Here is a tiny trained network, its code and every weight. The questions are about switching its units off for an input and a class, where a switched-off unit gives its printed mean instead of its output.

import numpy as np


def w(rows, s, z=0):
    codes = np.array(rows[::2]) - 128.0
    scale = np.full(codes.shape[1], s)
    scale[-1] = z or s
    return codes * scale


def f(y):
    return np.maximum(y, 0)


def log_softmax(a):
    a = a - a.max(-1, keepdims=True)
    return a - np.log(np.exp(a).sum(-1, keepdims=True))


def net(x, mask):
    res = np.array(x, float).reshape(1, 5) / 4 @ E
    y = f(res @ A[0][:, :-1].T + A[0][:, -1])
    res = res + np.where(mask, y, B[0][:, -1]) @ B[0][:, :-1]
    return log_softmax(res[-1] @ U[:, :-1].T + U[:, -1])


A, B = {}, {}
E = w([
[137,231,140,94],'x0',
[48,159,148,157],'x1',
[180,157,98,254],'x2',
[57,114,29,133],'x3',
[137,127,59,37],'x4',
],0.0083)
A[0] = w([
[114,22,132,162,138],'N0',
[116,182,164,209,176],'N1',
[146,2,224,87,25],'N2',
[219,153,79,54,187],'N3',
[121,184,97,153,92],'N4',
[137,87,79,37,81],'N5',
[159,207,165,162,229],'N6',
[57,108,81,51,158],'N7',
[21,102,52,13,193],'N8',
[232,146,133,192,97],'N9',
[118,206,190,29,160],'N10',
[57,133,176,186,58],'N11',
[75,216,46,177,104],'N12',
[93,125,39,168,150],'N13',
[82,153,181,209,153],'N14',
[141,194,231,51,214],'N15',
[166,247,195,61,206],'N16',
[82,145,15,212,251],'N17',
],0.0076,0.0022)
B[0] = w([
[96,46,150,116,182],'N0',
[120,174,10,197,198],'N1',
[79,76,211,105,191],'N2',
[145,229,56,209,204],'N3',
[76,111,213,82,159],'N4',
[175,167,81,214,188],'N5',
[103,175,77,141,208],'N6',
[215,231,32,204,209],'N7',
[214,218,3,221,253],'N8',
[197,221,73,200,201],'N9',
[30,141,118,56,218],'N10',
[195,175,84,156,166],'N11',
[43,64,204,65,200],'N12',
[80,133,91,75,191],'N13',
[218,214,33,239,189],'N14',
[4,69,107,49,228],'N15',
[14,120,90,68,233],'N16',
[34,119,89,74,231],'N17',
],0.0053,0.0072)
U = w([
[2,73,157,97,142],'0',
[243,71,204,164,3],'1',
[173,164,44,177,198],'2',
],0.0094,0.0021)

Each question gives the input, the list of numbers given to net, and the class t.
The units are the neurons (one row each of A and B). Each row of codes is followed by its name. A weight is (code - 128) times the scale printed after its matrix; where a second scale follows, it is the last column's (A, B and U).
mask holds one flag per neuron, in row order. A switched-off neuron (its flag False) gives its mean, the last column of its row in B, instead of its output. The means were averaged over made-up inputs and are rounded, as every weight is.
A unit's drop is (log p(t) with every unit on - log p(t) with that unit switched off) / (log p(t) with every unit on - log p(t) with every unit switched off).
The circuit of an input: a set's keep is (log p(t) with only the set's units on - log p(t) with every unit switched off) / (log p(t) with every unit on - log p(t) with every unit switched off). Starting from the 12 units with the biggest drops (on a tie, the unit counted first), units are removed one at a time, each time the one whose removal leaves the highest keep (on an exact tie, the one counted first), for as long as the keep stays at least 0.8.
circuit, biggest first: the units of the circuit, biggest drop first
k most important neurons: the k neurons with the biggest drops, biggest first
drop when u is switched off: that unit's drop, to one decimal
input [4,7,3,2,3], class 0: circuit, biggest first -> N12, N9
input [-8,4,4,5,-2], class 0: 2 most important neurons -> N8, N17
input [-4,2,-5,5,-6], class 2: circuit, biggest first -> N8, N15
input [8,-7,1,0,1], class 0: circuit, biggest first -> N8, N16
input [0,8,8,6,8], class 0: circuit, biggest first -> N12
input [-1,1,8,7,5], class 0: 2 most important neurons -> N12, N17
input [-3,5,3,8,0], class 0: 2 most important neurons -> N12, N17
input [5,-7,-1,-5,-7], class 0: circuit, biggest first -> N15, N8
input [7,2,8,7,4], class 0: circuit, biggest first -> N12, N17
input [0,4,-4,1,0], class 2: 3 most important neurons -> N8, N7, N12
input [-7,4,-5,5,-2], class 2: 2 most important neurons -> N8, N7
input [6,5,-2,-7,-6], class 0: 2 most important neurons -> N15, N16
input [-5,-1,0,-3,-7], class 1: drop when N7 is switched off -> 0.1
input [7,0,-8,4,2], class 2: drop when N8 is switched off -> 0.6
input [-7,7,-2,-8,-3], class 1: drop when N16 is switched off -> 0.4
input [-7,0,4,7,3], class 0: drop when N7 is switched off -> -0.1
input [-7,-2,8,-8,4], class 1: most important neuron -> N8
